Here is a tiny trained network, its code and every weight. The questions are about switching its units off for an input and a class, where a switched-off unit gives its printed mean instead of its output.

import numpy as np


def w(rows, s, z=0):
    codes = np.array(rows[::2]) - 128.0
    scale = np.full(codes.shape[1], s)
    scale[-1] = z or s
    return codes * scale


def norm(h):
    return h / np.sqrt((h * h).mean(-1, keepdims=True) + 1e-5)


def f(y):
    return y / 2 * (1 + np.tanh(0.7978845608 * (y + 0.044715 * y**3)))


def log_softmax(a):
    a = a - a.max(-1, keepdims=True)
    return a - np.log(np.exp(a).sum(-1, keepdims=True))


def net(x, mask):
    res = np.array(x, float).reshape(1, 6) / 4 @ E
    u = 0
    for l in range(4):
        y = f(norm(res) @ A[l][:, :-1].T + A[l][:, -1])
        res = res + np.where(mask[u : u + 3], y, B[l][:, -1]) @ B[l][:, :-1]
        u += 3
    return log_softmax(norm(res)[-1] @ U[:, :-1].T + U[:, -1])


A, B = {}, {}
E = w([
[101,191,194,116,163,99,183,81,132],'x0',
[157,135,138,125,144,129,117,135,132],'x1',
[175,127,111,106,127,156,175,135,2],'x2',
[140,126,136,125,113,119,110,106,122],'x3',
[128,126,127,132,125,128,128,120,128],'x4',
[169,196,32,120,93,145,120,133,124],'x5',
],0.013)
A[0] = w([
[117,13,83,160,147,132,50,153,192,68],'0.n0',
[133,1,200,107,170,186,152,137,12,2],'0.n1',
[95,79,138,98,214,157,107,92,28,26],'0.n2',
],0.0072,0.0062)
B[0] = w([
[191,56,255,89,61,105,253,130,119,253],'0.n0',
[110,195,116,227,39,144,95,158,204,248],'0.n1',
[156,180,113,185,68,40,160,133,230,165],'0.n2',
],0.0078,0.0043)
A[1] = w([
[122,254,116,183,96,55,129,129,148,2],'1.n0',
[169,34,89,199,12,125,69,222,237,88],'1.n1',
[106,187,77,30,125,108,145,78,133,83],'1.n2',
],0.0074,0.0041)
B[1] = w([
[169,37,101,50,86,16,181,133,253,159],'1.n0',
[130,253,118,188,129,192,176,101,7,246],'1.n1',
[198,191,177,185,108,192,58,107,181,147],'1.n2',
],0.0077,0.011)
A[2] = w([
[64,106,142,177,200,90,93,107,125,120],'2.n0',
[146,53,229,126,95,107,202,166,59,61],'2.n1',
[176,1,2,153,111,146,115,153,77,2],'2.n2',
],0.0086,0.0025)
B[2] = w([
[124,140,155,87,136,218,97,137,65,150],'2.n0',
[154,106,86,151,141,74,172,112,225,254],'2.n1',
[71,111,253,47,168,140,79,163,106,177],'2.n2',
],0.014,0.006)
A[3] = w([
[190,225,108,185,166,120,118,82,57,103],'3.n0',
[57,80,187,18,222,184,3,97,114,84],'3.n1',
[66,139,189,203,165,65,139,128,146,5],'3.n2',
],0.0075,0.0011)
B[3] = w([
[64,100,126,214,137,167,165,178,81,254],'3.n0',
[88,210,141,94,158,134,11,173,115,227],'3.n1',
[149,99,176,66,162,121,102,190,150,191],'3.n2',
],0.012,0.0054)
U = w([
[137,93,138,148,144,84,165,99,249,254],'0',
[146,167,90,183,102,178,175,140,50,81],'1',
[110,124,161,63,176,148,29,170,78,5],'2',
],0.014,0.0008)

Each question gives the input, the list of numbers given to net, and the class t.
The units are the neurons (one row each of A and B). Each row of codes is followed by its name. A weight is (code - 128) times the scale printed after its matrix; where a second scale follows, it is the last column's (A, B and U).
mask holds one flag per neuron, layer by layer. A switched-off neuron (its flag False) gives its mean, the last column of its row in B, instead of its output. The means were averaged over made-up inputs and are rounded, as every weight is.
A unit's drop is (log p(t) with every unit on - log p(t) with that unit switched off) / (log p(t) with every unit on - log p(t) with every unit switched off).
The circuit of an input: a set's keep is (log p(t) with only the set's units on - log p(t) with every unit switched off) / (log p(t) with every unit on - log p(t) with every unit switched off). Starting from all 12 units, units are removed one at a time, each time the one whose removal leaves the highest keep (on an exact tie, the one counted first), for as long as the keep stays at least 0.8.
units of the circuit, in order: the units of the circuit, biggest drop first
unit that matters most: the unit with the biggest drop
k most important neurons: the k neurons with the biggest drops, biggest first
drop of u: that unit's drop, to one decimal
input [-2,6,2,8,8,1], class 2: unit that matters most -> 0.n1
input [4,-2,-2,-5,-3,0], class 2: 4 most important neurons -> (0.n0; 0.n1; 2.n1; 0.n2)
input [-3,6,0,8,-8,-1], class 0: units of the circuit, in order -> (0.n0; 2.n1)
input [-1,8,1,3,3,-7], class 1: units of the circuit, in order -> (0.n1; 1.n1)
input [2,1,-6,0,-2,-7], class 2: units of the circuit, in order -> (2.n0; 3.n1)
input [-2,-7,1,-3,2,5], class 2: units of the circuit, in order -> (2.n2; 0.n1; 1.n1)
input [-2,5,4,6,4,7], class 2: units of the circuit, in order -> (2.n2; 1.n1)
input [-6,5,1,-5,-1,-8], class 1: 4 most important neurons -> (0.n1; 1.n1; 1.n0; 2.n2)
input [5,-3,-2,-4,-2,5], class 0: 2 most important neurons -> (1.n0; 1.n1)
input [1,7,-1,8,7,4], class 0: 3 most important neurons -> (1.n1; 1.n0; 0.n0)
input [-7,1,-1,-5,3,0], class 0: 2 most important neurons -> (0.n0; 2.n1)
input [0,2,-7,-3,3,3], class 1: 2 most important neurons -> (1.n1; 2.n1)
input [-3,-3,3,-2,-8,8], class 2: 2 most important neurons -> (2.n2; 1.n1)
input [-8,3,0,4,-8,-7], class 0: units of the circuit, in order -> (2.n1)
input [-2,-1,3,-8,-5,1], class 2: 2 most important neurons -> (2.n2; 1.n1)
input [5,-4,-3,8,-8,0], class 2: 3 most important neurons -> (2.n1; 0.n1; 0.n0)
input [1,1,3,-5,4,-6], class 0: 3 most important neurons -> (1.n0; 0.n2; 3.n2)
input [-4,6,4,0,2,-8], class 1: 2 most important neurons -> (0.n1; 1.n1)
input [5,-4,-2,-7,-8,-1], class 2: 2 most important neurons -> (0.n0; 1.n1)
input [-7,-1,-7,4,-7,6], class 1: units of the circuit, in order -> (1.n1)
input [2,-2,6,-1,6,-1], class 0: 2 most important neurons -> (1.n0; 1.n1)
input [-3,0,-1,7,-3,-1], class 0: 2 most important neurons -> (0.n0; 2.n1)
input [1,-3,6,2,-7,-7], class 0: drop of 1.n0 -> 0.5
input [3,7,-2,-5,4,-8], class 2: drop of 0.n0 -> 1.0
input [6,6,6,8,-7,-6], class 0: drop of 0.n0 -> 0.0
input [7,-5,3,-5,2,-5], class 0: drop of 1.n1 -> 0.1
input [7,-5,-7,2,2,-8], class 2: unit that matters most -> 2.n0
